Below is a small trained network, with its code and all its weights. Each question gives an input and a class and asks what happens when units are switched off, that is, made to give their printed mean instead of their output.

import numpy as np


def w(rows, s, z=0):
    codes = np.array(rows[::2]) - 128.0
    scale = np.full(codes.shape[1], s)
    scale[-1] = z or s
    return codes * scale


def norm(h):
    return h / np.sqrt((h * h).mean(-1, keepdims=True) + 1e-5)


def f(y):
    return y / 2 * (1 + np.tanh(0.7978845608 * (y + 0.044715 * y**3)))


def log_softmax(a):
    a = a - a.max(-1, keepdims=True)
    return a - np.log(np.exp(a).sum(-1, keepdims=True))


def net(x, mask):
    res = np.array(x, float).reshape(1, 4) / 4 @ E
    u = 0
    for l in range(3):
        y = f(norm(res) @ A[l][:, :-1].T + A[l][:, -1])
        res = res + np.where(mask[u : u + 9], y, B[l][:, -1]) @ B[l][:, :-1]
        u += 9
    return log_softmax(norm(res)[-1] @ U[:, :-1].T + U[:, -1])


A, B = {}, {}
E = w([
[203,211,146,62,70,143,129],'x0',
[79,144,152,137,43,189,56],'x1',
[117,76,80,79,211,132,41],'x2',
[148,135,251,162,68,174,72],'x3',
],0.0017)
A[0] = w([
[32,170,2,98,122,159,162,84],'L0N0',
[144,132,140,109,90,123,135,80],'L0N1',
[104,114,31,27,193,161,26,77],'L0N2',
[154,86,149,149,182,121,164,132],'L0N3',
[127,137,144,112,88,139,134,6],'L0N4',
[179,227,241,47,2,206,7,141],'L0N5',
[154,164,99,45,150,149,93,17],'L0N6',
[60,122,87,83,138,161,131,128],'L0N7',
[154,150,230,120,74,155,31,11],'L0N8',
],0.0024,0.0015)
B[0] = w([
[175,132,136,101,100,70,99,142],'L0N0',
[119,110,118,138,118,142,154,117],'L0N1',
[118,75,101,254,140,62,114,164],'L0N2',
[138,146,133,120,149,116,95,142],'L0N3',
[113,127,130,154,102,143,165,100],'L0N4',
[166,97,126,65,149,137,41,251],'L0N5',
[108,134,137,190,113,144,152,113],'L0N6',
[140,149,116,140,126,120,98,135],'L0N7',
[148,144,159,60,105,154,165,143],'L0N8',
],0.0033,0.0025)
A[1] = w([
[180,171,203,132,132,129,150,70],'L1N0',
[162,155,175,40,97,217,86,3],'L1N1',
[42,82,148,154,88,171,53,73],'L1N2',
[176,155,93,91,111,81,152,112],'L1N3',
[141,108,128,135,121,134,136,126],'L1N4',
[75,126,145,194,123,148,194,63],'L1N5',
[180,157,85,117,100,70,145,105],'L1N6',
[96,118,118,177,123,119,154,126],'L1N7',
[141,220,63,78,1,118,128,91],'L1N8',
],0.0044,0.0025)
B[1] = w([
[97,88,77,184,155,71,119,136],'L1N0',
[192,144,252,51,91,65,176,253],'L1N1',
[102,241,70,135,130,201,208,193],'L1N2',
[74,185,100,119,137,197,145,171],'L1N3',
[137,140,119,125,118,120,114,127],'L1N4',
[167,158,218,81,44,109,69,115],'L1N5',
[86,170,114,131,116,209,162,165],'L1N6',
[121,153,169,94,69,156,103,140],'L1N7',
[63,93,165,206,99,200,50,211],'L1N8',
],0.0031,0.0018)
A[2] = w([
[137,133,137,122,139,148,136,70],'L2N0',
[118,160,87,96,207,165,118,155],'L2N1',
[157,90,236,80,72,116,103,5],'L2N2',
[143,133,203,146,94,139,74,87],'L2N3',
[180,163,240,136,68,85,167,139],'L2N4',
[171,150,119,122,142,156,178,99],'L2N5',
[122,98,198,150,76,124,99,109],'L2N6',
[107,2,132,180,153,26,105,193],'L2N7',
[175,159,96,69,174,102,193,69],'L2N8',
],0.0047,0.0015)
B[2] = w([
[131,124,91,115,124,105,130,116],'L2N0',
[202,57,201,106,132,61,111,187],'L2N1',
[189,191,197,45,80,97,216,237],'L2N2',
[191,123,152,70,141,60,155,195],'L2N3',
[106,154,151,106,115,214,57,254],'L2N4',
[87,112,124,157,121,79,141,128],'L2N5',
[176,155,147,84,122,106,184,182],'L2N6',
[178,86,134,92,150,186,2,245],'L2N7',
[101,119,170,157,78,55,202,158],'L2N8',
],0.0038,0.0028)
U = w([
[182,184,237,39,73,149,138,232],'0',
[146,39,79,133,206,123,13,217],'1',
[29,179,79,202,75,194,154,48],'2',
[113,112,92,159,155,13,255,10],'3',
],0.0083,0.0014)

Each question gives the input, the list of numbers given to net, and the class t.
The units are the neurons (one row each of A and B). Each row of codes is followed by its name. A weight is (code - 128) times the scale printed after its matrix; where a second scale follows, it is the last column's (A, B and U).
mask holds one flag per neuron, layer by layer. A switched-off neuron (its flag False) gives its mean, the last column of its row in B, instead of its output. The means were averaged over made-up inputs and are rounded, as every weight is.
A unit's drop is (log p(t) with every unit on - log p(t) with that unit switched off) / (log p(t) with every unit on - log p(t) with every unit switched off).
The circuit of an input: a set's keep is (log p(t) with only the set's units on - log p(t) with every unit switched off) / (log p(t) with every unit on - log p(t) with every unit switched off). Starting from the 12 units with the biggest drops (on a tie, the unit counted first), units are removed one at a time, each time the one whose removal leaves the highest keep (on an exact tie, the one counted first), for as long as the keep stays at least 0.8.
circuit, biggest first: the units of the circuit, biggest drop first
top k neurons: the k neurons with the biggest drops, biggest first
top k neurons in layer l: the k neurons of layer l with the biggest drops, biggest first
drop of u: that unit's drop, to one decimal
input [-1,-2,-5,-6], class 3: circuit, biggest first : L2N4
input [-3,-8,1,8], class 1: top 2 neurons : L1N1, L1N0
input [-4,-6,-7,-1], class 2: top 2 neurons in layer 1 : L1N1, L1N5
input [8,5,7,-4], class 1: circuit, biggest first : L0N2, L2N2
input [8,-6,6,-2], class 3: top 2 neurons in layer 2 : L2N8, L2N7
input [3,5,2,-8], class 1: top 2 neurons : L0N2, L1N2
input [-8,5,-3,0], class 2: top 3 neurons : L1N2, L1N1, L2N2
input [-6,2,-4,-4], class 2: top 2 neurons in layer 2 : L2N1, L2N2
input [4,-1,1,-4], class 2: top 2 neurons : L0N5, L1N6
input [-2,-7,-1,6], class 1: top 2 neurons : L1N0, L1N1
input [2,2,1,-3], class 1: top 2 neurons : L0N2, L1N2
input [5,-2,0,-4], class 2: top 2 neurons in layer 1 : L1N8, L1N6
input [-6,4,-4,2], class 2: top 3 neurons : L1N2, L1N1, L2N2
input [-5,-4,1,4], class 1: circuit, biggest first : L1N1
input [-6,-4,-2,-5], class 1: top 2 neurons : L2N7, L1N2
input [7,-5,4,-7], class 3: drop of L2N8 : 0.1
input [3,-4,7,4], class 1: drop of L0N2 : 0.5
input [-5,-1,-1,-1], class 1: drop of L1N1 : 0.6
